Each row is followed by its group and then its class within the group.
[-13.3 -17.2  15.2  -6.1  -7.9  -2.7 -33.2  17.6  22.3   2.0  -5.1  22.8
  18.9  15.8  32.4   8.0  -5.0  -0.7   8.3  45.6  23.0  10.9   6.3  21.5
 -33.1 -32.2  -0.3  13.0  17.5   9.6 -12.9  16.7 -27.4  -1.2  12.8   1.7
  28.0 -11.3 -14.4  -6.3  -9.1  -9.7 -21.2 -35.1 -28.1 -37.7  -6.9  21.1
 -15.3 -17.7 -10.2  13.8   0.3   6.8   2.6  -8.4  -4.6 -19.8  -0.8  -1.3
  13.8 -10.4  -2.9 -22.9]	(42):j223
[ -2.1 -17.7  13.3 -20.0 -15.2 -17.2 -25.6  35.5  26.3  10.1   2.2  59.1
  20.5  12.8  34.9 -11.6   1.9   9.9  22.9  47.7   1.7  12.3 -25.9  11.8
 -33.1 -37.6 -15.5  20.8   5.9 -15.4  -8.1  33.8 -14.2  -1.0  33.9   5.4
  26.5 -13.8 -18.4   6.5  -9.3 -19.1 -35.4 -27.8 -23.6 -30.7 -30.2   9.4
  -9.4  40.1  18.5  28.4  -8.2  16.4   6.6 -42.5  -6.4 -17.4  -0.9   6.6
   4.5 -17.3   6.5  -8.8]	(42):j763
[-16.8 -34.7 -13.7  -8.7  -6.2  -5.2 -27.0  17.4   6.8   4.0  -5.9  25.6
   3.9  35.0  42.0 -21.0  19.0  -1.7 -28.8  37.0  27.3  14.0  -9.6   3.1
 -45.0 -20.0  -9.0   3.3  11.0   1.7   9.3  19.3 -17.8  -9.9  23.1  23.3
  15.7 -21.9 -15.7  27.5   0.6  -9.7 -30.0 -38.1   8.9 -38.9 -13.5  20.8
 -22.9  -3.5  -7.0  16.0  -1.0  66.0  50.2 -54.7   8.4   2.3  15.7  35.5
  10.6 -10.6  -5.6 -37.1]	(42):j763
[-19.1 -15.0  14.0 -31.8   0.7 -26.4 -14.5  40.8  36.8  -0.5  -6.8  16.4
  28.0  -0.9  45.7  -3.0 -11.2   8.4  33.4  60.1  -8.7  12.4  -9.6  39.9
 -36.5 -53.2  -7.1   7.0  13.6  10.8 -11.7  37.7 -35.7  -3.9  29.7 -13.2
  11.1 -20.0 -22.7  -3.7  -7.8 -26.0 -39.5 -35.3 -17.9 -26.4 -21.1  14.1
 -14.5 -11.9   1.5  24.2   4.8  15.4   7.3 -45.4 -10.5  -8.2 -17.3  20.4
   9.5  -2.3  -3.5 -39.0]	(49):j846
[-19.6 -19.2  15.9 -18.4  -9.2  -2.3 -26.8   2.0  28.7  22.0 -30.7  27.2
  17.2  33.5  51.6  10.8  -2.9  13.8  10.5  34.3  45.0  20.2  19.0  18.7
 -39.0 -31.3  -2.9  -7.0  17.7   0.0 -13.7  26.4 -18.2  -2.0  -4.0   2.3
  52.3  -5.3 -16.8  -2.1   3.0 -10.1 -11.7 -17.6 -14.6 -38.1  16.7   4.4
 -21.1  -8.6  -0.3  15.5   7.0  25.4   4.4 -15.9  17.9  16.9  -4.2  27.8
  39.6 -15.6  -5.8 -40.5]	(42):j223
[-12.2   8.6   3.0   2.2  -1.3 -10.7 -20.5  12.9  12.4   3.0  -5.1  18.9
   9.5  11.7  15.8  -5.7  -6.5  25.2  -6.0  24.7  29.3  10.2  -1.6   2.9
 -37.9 -25.9  -6.7  -5.3  15.6   6.8 -12.8  39.3 -14.2 -15.4   3.8  12.7
  33.5  -5.8 -18.7  -5.6  -4.4  -2.0 -12.1 -39.3  -2.5 -33.3  -3.4  33.0
 -32.6 -10.4 -34.8   8.8  12.4 -11.3  19.7 -23.7   5.0   0.8 -10.6  19.7
  -5.3  -7.9  -2.3 -26.1]	(42):j223
[-10.9  -0.9  24.8 -12.5  -2.1 -36.3 -12.9  36.2  13.3   7.5  24.6   4.8
 -15.6   8.3  38.7 -25.0   1.6  -2.0  17.6  43.4  -7.7  -5.6  -5.7  17.7
  -6.2 -45.6 -15.7  19.9   5.8  -1.2  -4.7  36.2 -16.4  -4.5  -2.9  -0.9
 -10.6 -14.2 -31.6  16.9 -15.7 -20.4 -42.6 -27.0 -11.3 -37.4  -3.3  -5.2
   9.5  -0.3   9.0   7.0 -13.3  -2.3   0.4  -8.9 -35.4 -24.6  -8.7  -0.9
 -13.1 -12.9  -7.7 -22.1]	(47):j402
[ -5.9  -3.5  14.8 -16.9 -11.7   5.0 -25.7  10.6  20.6   0.9 -23.9  33.0
  13.7  18.8  48.4  26.0 -16.4   5.8   2.7  55.1  25.7   8.8  -1.4   0.6
 -42.3 -22.4 -19.1   4.2  11.0   2.2 -26.4  29.8 -15.5 -16.2  -2.4   7.9
  66.9 -19.5 -18.1 -23.7  -8.7  -1.4 -25.1 -19.9 -41.2 -15.4  11.4  12.3
 -36.2 -11.1  -0.9   5.8   9.5   7.0  21.7 -31.8  16.9  -4.2  17.1  20.7
  22.4  -1.4   1.4 -16.5]	(42):j223
[-16.1  -6.6   9.3 -22.7  -1.8 -30.1 -26.1  48.0  34.1   0.0   9.1   9.4
   5.5  12.2  45.8 -35.3  -4.9  12.3  22.8  72.6 -21.6  21.2 -14.2  40.8
 -32.2 -71.0  -9.2  18.6  16.1  -2.4  23.0  35.7 -36.7 -11.1  32.9   3.1
  -9.3 -20.6 -21.1  13.1  -2.8 -25.9 -45.7 -42.5 -15.6 -22.5 -49.6   2.2
  12.4  -5.1  21.6  25.0   0.0   3.8  10.6 -47.6 -23.9 -15.3 -13.1  28.6
 -10.3 -10.2   4.1 -44.4]	(49):j778
[-16.5 -29.5  23.7  -1.3  -5.5 -15.2 -38.8  52.5  31.7   3.2   3.2  22.1
  21.3  15.0  52.1  -9.3  17.2   5.5  17.6  53.9  16.4  14.2   9.6  -7.8
 -42.5 -49.8   9.6  19.7  18.7   6.1  -9.7  28.2 -23.7  -0.7  29.4   4.9
  29.9 -19.0 -18.0   9.1 -11.0 -44.1 -32.2 -41.1 -36.4 -55.2 -25.2  18.8
 -15.8  16.5  10.0  14.9 -12.7  17.6  15.8 -32.5 -11.6  -7.1   1.6  17.7
 -19.4 -26.3  -8.3 -41.9]	(42):j763
[-14.1 -25.9  29.1 -20.0  -3.8  17.5 -37.7  21.5  50.3  -6.0  -1.6  35.8
  43.8  12.1  39.3   3.1   2.2  20.9  20.4  54.2  14.3  15.2 -19.5  -0.2
 -37.3 -34.1   4.7  22.5  14.2  -9.8 -28.5  27.5 -35.3  -7.6  -3.8   0.8
  36.5 -21.8   3.2 -10.5  -0.6 -11.7 -22.3 -22.7 -48.6 -40.8 -17.2  -1.4
 -45.5  12.0  16.5  19.1   0.8   6.4  11.2  -5.8  -8.9 -11.1 -13.3  -1.9
   4.3 -15.8   9.2 -21.4]	(42):j223
[ -4.0  -3.4  43.0 -33.4 -12.2  -6.4 -21.9  16.2  30.3   1.3   3.8  24.0
   1.0  29.8  71.7 -13.3 -12.8   4.7  16.5  63.4   5.4   0.7  -3.8  12.5
 -18.0 -35.9 -19.2  25.4   2.0  -9.2  -9.0  52.4 -18.4 -20.8 -26.3  -6.1
  37.3 -16.0 -20.7   0.8  -8.4 -21.3 -52.2  -8.2 -15.6 -25.0   9.6 -11.1
  -5.6  -3.8  39.7   4.6  -6.1  -0.1 -17.9  -7.5 -20.3 -14.3  -9.6   3.7
  22.0 -12.1  -2.4 -13.8]	(47):j402
[ -0.4  -8.6  18.9 -18.7 -14.0 -18.2 -31.5  28.8 -14.4   8.0   6.9  20.8
 -11.3  22.0  43.5 -26.6  16.6   1.2  -2.9  42.3  -6.4  -6.5   0.1   4.8
 -19.1 -19.8 -23.9  20.4 -24.4  -5.5   1.6  33.4  -6.8  -6.5  -4.6   7.0
  34.9 -22.5 -23.2  23.8  -7.3 -13.0 -39.6   8.9 -13.1 -16.8 -17.0   1.1
 -20.7   6.1  25.3   5.1 -12.2   8.4   1.0 -45.9 -22.4 -18.2   7.9   6.3
  -3.5  -9.8   9.0 -10.7]	(47):j402

Each row is followed by its group and then its class within the group.
[ 12.2  20.0   3.8 -10.0  -5.4 -16.2   2.6  -0.8   6.3  -5.6   1.8 -12.2
   4.7   9.0   3.6  11.8   0.9   2.7  -1.5 -13.2  -6.0 -20.9  -4.6  -3.0
 -27.0   0.1 -12.7  14.9  10.4   1.7  14.4 -34.2 -18.5   5.1 -12.9   7.5
 -21.3  11.9   1.1  -2.0  24.7  11.0   3.0  14.5   0.7  -4.5   3.2   8.9
 -14.2  -0.8   1.2  -8.5   7.0   4.7 -14.2  -5.7   1.8  10.4 -24.4  -9.8
 -19.0   1.6   3.5  -0.6]	[23]:V
[ 11.2  -1.6  12.8 -27.2   1.2  15.9   1.7   6.4   5.8   8.6   5.1  11.1
   0.2  -8.7  -0.1   1.7  10.2   9.6 -11.2  23.2  -2.4   6.5  -1.7  -0.4
  -4.7  -0.4  -2.0   0.1 -14.3  -4.1   1.9  18.5  -0.5  -4.4  18.6   1.6
  30.0  10.1  -0.2  10.5 -24.6   3.7   8.0  15.6  -5.5   2.7  -8.9 -10.0
   3.9   0.4   2.2  25.1   3.7  -2.7  33.8   7.9  -2.4  17.5  11.9  -1.7
  28.0  -1.6   1.4   3.5]	[28]:J
[ -0.8   9.1   5.1  -9.9  11.5   2.0  -2.3   6.3  11.2  11.7   9.4  -2.7
  -2.9   6.6  -1.8   2.7   3.0  19.4 -22.2  28.7 -11.1  -2.4   7.7   3.9
  -6.9  -1.6  -2.4 -17.2 -16.0  -3.8   9.3  22.1  -4.8   0.9  28.5   3.3
  17.3   5.0  -0.7   4.4  -2.7  -0.6  14.5   2.0  -4.6  -1.1  -4.9 -12.5
   0.8   6.2   1.2  -9.9   1.1   4.0  51.1 -16.5  -0.5  26.6   8.3   1.6
   9.1  -5.4   4.5  11.5]	[29]:K
[ 18.3   7.7  17.5   0.3  13.6   7.4  -9.8  -6.2   3.5  14.0  -3.0  -4.0
   4.4   9.2   0.5   9.4 -21.9  15.6 -19.0  19.8  -2.9  -3.7  42.7   3.7
 -17.3   2.3  -4.6 -25.5  -8.9 -12.7  21.7  26.9  -4.2  20.3  24.6  -4.1
   9.3   9.4  12.4 -10.3  22.1  -1.7  27.1   6.8   2.0   3.3  -1.1 -15.4
  10.7 -20.2 -11.6 -35.6   9.9  -2.3  51.6 -19.3   8.4  35.9  11.5  -0.2
   9.5 -20.4  17.2  14.5]	[29]:M
[ 20.2 -40.3  -6.0 -53.1   8.9  29.1   3.8 -13.7  -0.9  34.9 -13.8   8.1
   5.3 -11.0   6.4  -6.9  16.1  22.8 -21.1  26.4  -3.2 -12.2 -29.4  -0.2
 -60.6   0.2   9.8 -19.7 -35.9  -4.3   8.4  52.9  15.9  -4.4   7.0   0.6
  17.3   3.2 -15.7   8.3  -0.3  -5.9 -10.3   4.2  -5.7   1.0  -3.4  -8.9
  -2.8  -5.6  -4.6   9.9  23.4   2.4  -2.1 -19.2   8.8  32.3  33.1 -20.9
  -3.3 -19.9 -20.4  -0.8]	[28]:N
